Here is a tiny trained network, its code and every weight. The questions are about switching its units off for an input and a target symbol, where a switched-off unit gives its printed mean instead of its output.

import numpy as np


def w(rows, s, z=0):
    codes = np.array(rows[::2]) - 128.0
    scale = np.full(codes.shape[1], s)
    scale[-1] = z or s
    return codes * scale


def f(y):
    return y / 2 * (1 + np.tanh(0.7978845608 * (y + 0.044715 * y**3)))


def softmax(a):
    e = np.exp(a - a.max(-1, keepdims=True))
    return e / e.sum(-1, keepdims=True)


def log_softmax(a):
    a = a - a.max(-1, keepdims=True)
    return a - np.log(np.exp(a).sum(-1, keepdims=True))


def net(x, mask):
    ids = ['αγδεζηθλτφ'.index(c) for c in x.split()]
    T = len(ids)
    res = E[ids] + P[:T]
    q, k, v = (res @ M[0].T for M in (Q, K, V))
    z = softmax(np.where(np.tri(T) > 0, q @ k.T / 3**0.5, -1e9)) @ v
    res = res + np.where(mask[0], z, O[0][:, -1]) @ O[0][:, :-1]
    y = f(res @ A[0][:, :-1].T + A[0][:, -1])
    res = res + np.where(mask[1:17], y, B[0][:, -1]) @ B[0][:, :-1]
    return log_softmax(res[-1] @ U[:, :-1].T + U[:, -1])


Q, K, V, O, A, B = {}, {}, {}, {}, {}, {}
E = w([
[121,190,114],'α',
[55,87,115],'γ',
[137,165,111],'δ',
[141,168,114],'ε',
[55,242,251],'ζ',
[176,194,208],'η',
[65,70,236],'θ',
[88,75,150],'λ',
[131,175,115],'τ',
[73,166,153],'φ',
],0.016)
P = w([
[255,124,63],'0',
[59,195,120],'1',
[197,38,110],'2',
[44,212,132],'3',
[193,30,125],'4',
[35,223,139],'5',
[204,17,123],'6',
[34,216,135],'7',
[204,13,128],'8',
[31,214,139],'9',
],0.0067)
Q[0] = w([
[195,219,75],'H0',
[98,59,202],'H0',
[232,253,80],'H0',
],0.0052)
K[0] = w([
[113,84,232],'H0',
[137,162,65],'H0',
[108,81,254],'H0',
],0.0088)
V[0] = w([
[3,193,116],'H0',
[188,62,207],'H0',
[65,44,15],'H0',
],0.0046)
O[0] = w([
[25,182,173,249],'H0',
[202,165,78,90],'H0',
[119,19,3,5],'H0',
],0.0054,0.002)
A[0] = w([
[122,129,118,98],'N0',
[114,111,172,52],'N1',
[120,167,17,59],'N2',
[246,138,123,32],'N3',
[149,137,161,108],'N4',
[138,131,178,105],'N5',
[238,109,82,13],'N6',
[133,89,194,154],'N7',
[68,138,10,131],'N8',
[178,151,90,120],'N9',
[166,32,160,50],'N10',
[160,236,84,1],'N11',
[163,143,188,140],'N12',
[175,109,109,118],'N13',
[87,178,4,100],'N14',
[151,135,183,142],'N15',
],0.012,0.0055)
B[0] = w([
[110,128,133,108],'N0',
[63,115,122,161],'N1',
[138,55,177,132],'N2',
[6,165,174,137],'N3',
[129,119,108,157],'N4',
[122,121,98,198],'N5',
[195,205,165,127],'N6',
[164,95,144,253],'N7',
[235,135,169,171],'N8',
[100,82,134,128],'N9',
[141,245,100,163],'N10',
[55,95,53,194],'N11',
[150,113,88,239],'N12',
[165,102,174,114],'N13',
[120,65,216,173],'N14',
[144,123,92,232],'N15',
],0.018,0.0042)
U = w([
[127,177,171,73],'α',
[163,114,109,30],'γ',
[92,150,93,86],'δ',
[189,134,116,69],'ε',
[191,92,113,68],'ζ',
[161,146,195,210],'η',
[104,12,94,182],'θ',
[150,107,118,4],'λ',
[195,90,83,212],'τ',
[156,82,29,219],'φ',
],0.011,0.0015)

Each question gives the input, a string of symbols that net reads in full, and the target symbol t.
The units are the heads (3 rows each of Q, K, V and O) and the neurons (one row each of A and B). Each row of codes is followed by its name. A weight is (code - 128) times the scale printed after its matrix; where a second scale follows, it is the last column's (O, A, B and U).
mask holds one flag per unit, heads first, then neurons. A switched-off unit (its flag False) gives its mean, the last column of its rows in O or B, instead of its output. The means were averaged over made-up inputs and are rounded, as every weight is.
A unit's drop is (log p(t) with every unit on - log p(t) with that unit switched off) / (log p(t) with every unit on - log p(t) with every unit switched off).
The circuit of an input: a set's keep is (log p(t) with only the set's units on - log p(t) with every unit switched off) / (log p(t) with every unit on - log p(t) with every unit switched off). Starting from the 12 units with the biggest drops (on a tie, the unit counted first), units are removed one at a time, each time the one whose removal leaves the highest keep (on an exact tie, the one counted first), for as long as the keep stays at least 0.8.
units of the circuit, in order: the units of the circuit, biggest drop first
unit that matters most: the unit with the biggest drop
k most important neurons: the k neurons with the biggest drops, biggest first
drop when u is switched off: that unit's drop, to one decimal
input α ε δ γ γ ε, target η: units of the circuit, in order : H0, N14, N8, N12
input γ α α α, target η: units of the circuit, in order : N14, N8
input γ ε α γ τ τ, target η: unit that matters most : H0
input θ ε η η η θ λ α, target θ: units of the circuit, in order : N11, N14
input γ δ ε γ λ ε τ α, target η: units of the circuit, in order : N8, N14
input ζ ζ α ε, target δ: units of the circuit, in order : H0, N11, N7
input τ α θ ε, target θ: 3 most important neurons : N11, N14, N2
input θ δ τ δ, target θ: units of the circuit, in order : N11, H0, N14
input λ α γ λ θ α, target θ: 3 most important neurons : N11, N14, N2
input α ζ ε η ζ ε, target δ: 2 most important neurons : N11, N7
input θ α λ τ, target θ: 3 most important neurons : N11, N14, N2
input γ τ γ δ, target η: drop when N12 is switched off : 0.2
input γ δ θ α ζ η θ ε, target θ: drop when H0 is switched off : 0.5
input ζ α θ τ η τ θ ε θ τ, target θ: drop when H0 is switched off : 0.6
input η γ θ ζ, target δ: most important neuron : N11
